Here is a tiny trained network, its code and every weight. The questions are about switching its units off for an input and a class, where a switched-off unit gives its printed mean instead of its output.

import numpy as np


def w(rows, s, z=0):
    codes = np.array(rows[::2]) - 128.0
    scale = np.full(codes.shape[1], s)
    scale[-1] = z or s
    return codes * scale


def f(y):
    return y / 2 * (1 + np.tanh(0.7978845608 * (y + 0.044715 * y**3)))


def log_softmax(a):
    a = a - a.max(-1, keepdims=True)
    return a - np.log(np.exp(a).sum(-1, keepdims=True))


def net(x, mask):
    res = np.array(x, float).reshape(1, 5) / 4 @ E
    y = f(res @ A[0][:, :-1].T + A[0][:, -1])
    res = res + np.where(mask, y, B[0][:, -1]) @ B[0][:, :-1]
    return log_softmax(res[-1] @ U[:, :-1].T + U[:, -1])


A, B = {}, {}
E = w([
[141,100,101,143,139,148,115],'x0',
[49,176,119,155,131,132,41],'x1',
[118,138,153,117,124,122,133],'x2',
[115,60,81,77,25,130,106],'x3',
[77,47,129,146,156,3,152],'x4',
],0.018)
A[0] = w([
[160,147,100,66,3,158,85,170],'neuron 0',
[85,57,170,142,156,143,164,154],'neuron 1',
[155,123,154,186,184,53,124,132],'neuron 2',
[210,92,152,135,110,136,225,252],'neuron 3',
[218,215,165,150,214,176,95,253],'neuron 4',
[226,92,150,93,83,136,175,169],'neuron 5',
[204,85,167,102,182,103,216,189],'neuron 6',
[73,16,107,106,46,37,98,68],'neuron 7',
[198,99,151,125,108,134,229,238],'neuron 8',
[79,130,138,176,230,48,140,192],'neuron 9',
],0.011,0.0081)
B[0] = w([
[73,79,166,98,97,250,108,209],'neuron 0',
[129,144,97,118,163,74,145,176],'neuron 1',
[131,67,75,116,207,135,153,202],'neuron 2',
[144,140,99,57,83,133,170,232],'neuron 3',
[158,232,130,129,62,96,122,255],'neuron 4',
[154,97,198,60,158,175,165,204],'neuron 5',
[114,129,62,83,130,97,149,233],'neuron 6',
[189,223,167,148,41,92,108,249],'neuron 7',
[160,98,71,58,78,118,205,226],'neuron 8',
[105,105,134,178,186,54,127,251],'neuron 9',
],0.014,0.022)
U = w([
[244,200,120,91,88,69,128,139],'0',
[148,229,161,248,83,92,63,253],'1',
[117,99,64,129,157,62,196,17],'2',
[97,118,156,218,220,70,82,143],'3',
[131,82,150,111,109,168,181,118],'4',
[40,115,133,159,108,170,31,85],'5',
],0.013,0.0034)

Each question gives the input, the list of numbers given to net, and the class t.
The units are the neurons (one row each of A and B). Each row of codes is followed by its name. A weight is (code - 128) times the scale printed after its matrix; where a second scale follows, it is the last column's (A, B and U).
mask holds one flag per neuron, in row order. A switched-off neuron (its flag False) gives its mean, the last column of its row in B, instead of its output. The means were averaged over made-up inputs and are rounded, as every weight is.
A unit's drop is (log p(t) with every unit on - log p(t) with that unit switched off) / (log p(t) with every unit on - log p(t) with every unit switched off).
The circuit of an input: a set's keep is (log p(t) with only the set's units on - log p(t) with every unit switched off) / (log p(t) with every unit on - log p(t) with every unit switched off). Starting from all 10 units, units are removed one at a time, each time the one whose removal leaves the highest keep (on an exact tie, the one counted first), for as long as the keep stays at least 0.8.
circuit, biggest first: the units of the circuit, biggest drop first
k most important neurons: the k neurons with the biggest drops, biggest first
drop when u is switched off: that unit's drop, to one decimal
input [1,1,-8,-7,4], class 3: circuit, biggest first : (neuron 8; neuron 9)
input [3,-8,2,2,-7], class 4: circuit, biggest first : (neuron 0)
input [2,1,5,4,3], class 1: circuit, biggest first : (neuron 8; neuron 3; neuron 6)
input [5,1,3,1,-3], class 5: 2 most important neurons : (neuron 7; neuron 8)
input [2,-7,7,1,-3], class 4: 2 most important neurons : (neuron 7; neuron 5)
input [-4,1,0,-3,1], class 3: 3 most important neurons : (neuron 7; neuron 8; neuron 3)
input [-2,-6,2,0,3], class 2: 2 most important neurons : (neuron 4; neuron 6)
input [-4,1,-6,-2,0], class 1: 2 most important neurons : (neuron 8; neuron 3)
input [-3,6,4,1,-1], class 5: 2 most important neurons : (neuron 7; neuron 4)
input [-7,1,6,7,-7], class 5: 2 most important neurons : (neuron 0; neuron 8)
input [-2,0,-2,-2,8], class 2: 2 most important neurons : (neuron 2; neuron 6)
input [-4,-5,-5,5,0], class 4: 2 most important neurons : (neuron 0; neuron 4)
input [-8,-6,7,1,-6], class 4: 2 most important neurons : (neuron 0; neuron 7)
input [5,7,7,1,-5], class 5: 2 most important neurons : (neuron 7; neuron 0)
input [-3,8,-2,7,-1], class 5: circuit, biggest first : (neuron 0)
input [6,1,0,-3,7], class 3: drop when neuron 3 is switched off : 0.1
input [1,-8,-4,7,0], class 4: drop when neuron 0 is switched off : 1.2
input [2,-8,0,5,-4], class 4: drop when neuron 5 is switched off : 0.0
